Here is a tiny trained network, its code and every weight. The questions are about switching its units off for an input and a class, where a switched-off unit gives its printed mean instead of its output.

import numpy as np


def w(rows, s, z=0):
    codes = np.array(rows[::2]) - 128.0
    scale = np.full(codes.shape[1], s)
    scale[-1] = z or s
    return codes * scale


def f(y):
    return y / 2 * (1 + np.tanh(0.7978845608 * (y + 0.044715 * y**3)))


def log_softmax(a):
    a = a - a.max(-1, keepdims=True)
    return a - np.log(np.exp(a).sum(-1, keepdims=True))


def net(x, mask):
    res = np.array(x, float).reshape(1, 2) / 4 @ E
    y = f(res @ A[0][:, :-1].T + A[0][:, -1])
    res = res + np.where(mask, y, B[0][:, -1]) @ B[0][:, :-1]
    return log_softmax(res[-1] @ U[:, :-1].T + U[:, -1])


A, B = {}, {}
E = w([
[49,170,192,104,107,94,2,214,193],'x0',
[64,169,99,141,215,52,188,105,139],'x1',
],0.0081)
A[0] = w([
[31,143,118,114,247,6,172,138,161,107],'N1',
[113,146,124,105,135,126,115,142,135,245],'N2',
[222,124,121,116,130,166,255,103,82,105],'N3',
[46,160,169,110,102,76,2,179,154,132],'N4',
[228,91,155,110,17,245,18,162,139,114],'N5',
[70,143,176,152,129,95,38,150,159,100],'N6',
[78,147,150,82,90,121,69,178,135,100],'N7',
],0.0092,0.012)
B[0] = w([
[75,219,123,45,102,122,164,101,80,203],'N1',
[174,18,251,163,111,77,248,32,137,237],'N2',
[148,117,69,36,168,152,124,65,199,208],'N3',
[175,98,86,102,164,148,133,95,177,250],'N4',
[68,206,141,77,132,84,195,93,88,253],'N5',
[138,134,48,104,154,158,104,126,125,193],'N6',
[118,142,70,103,117,179,81,135,129,183],'N7',
],0.018,0.012)
U = w([
[187,78,49,95,169,176,121,108,179,132],'0',
[57,249,148,99,106,80,163,120,75,137],'1',
[187,17,213,186,108,88,163,116,136,253],'2',
[135,160,115,159,123,116,105,137,109,80],'3',
[129,143,124,144,125,144,115,154,123,81],'4',
[138,112,128,149,138,113,106,167,109,91],'5',
[96,138,114,145,102,154,105,150,127,94],'6',
[134,120,116,134,115,136,119,164,131,88],'7',
],0.012,0.0052)

Each question gives the input, the list of numbers given to net, and the class t.
The units are the neurons (one row each of A and B). Each row of codes is followed by its name. A weight is (code - 128) times the scale printed after its matrix; where a second scale follows, it is the last column's (A, B and U).
mask holds one flag per neuron, in row order. A switched-off neuron (its flag False) gives its mean, the last column of its row in B, instead of its output. The means were averaged over made-up inputs and are rounded, as every weight is.
A unit's drop is (log p(t) with every unit on - log p(t) with that unit switched off) / (log p(t) with every unit on - log p(t) with every unit switched off).
The circuit of an input: a set's keep is (log p(t) with only the set's units on - log p(t) with every unit switched off) / (log p(t) with every unit on - log p(t) with every unit switched off). Starting from all 7 units, units are removed one at a time, each time the one whose removal leaves the highest keep (on an exact tie, the one counted first), for as long as the keep stays at least 0.8.
circuit, biggest first: the units of the circuit, biggest drop first
unit that matters most: the unit with the biggest drop
top k neurons: the k neurons with the biggest drops, biggest first
drop of u: that unit's drop, to one decimal
input [3,-1], class 2: unit that matters most : N3
input [7,6], class 0: top 2 neurons : [N4 N5]
input [4,1], class 0: top 2 neurons : [N4 N6]
input [3,3], class 2: circuit, biggest first : [N5 N3]
input [4,3], class 0: top 3 neurons : [N5 N4 N6]
input [-5,6], class 1: top 2 neurons : [N1 N4]
input [-7,8], class 1: top 3 neurons : [N1 N4 N6]
input [5,3], class 0: top 2 neurons : [N5 N4]
input [0,-4], class 1: top 3 neurons : [N5 N4 N2]
input [6,4], class 0: top 2 neurons : [N4 N5]
input [5,-6], class 1: top 2 neurons : [N5 N3]
input [3,-6], class 1: drop of N5 : 4.0
input [8,-3], class 0: drop of N4 : 0.1
input [1,-3], class 2: unit that matters most : N1
input [5,0], class 0: drop of N4 : 0.1
input [-3,-8], class 1: drop of N5 : 0.4
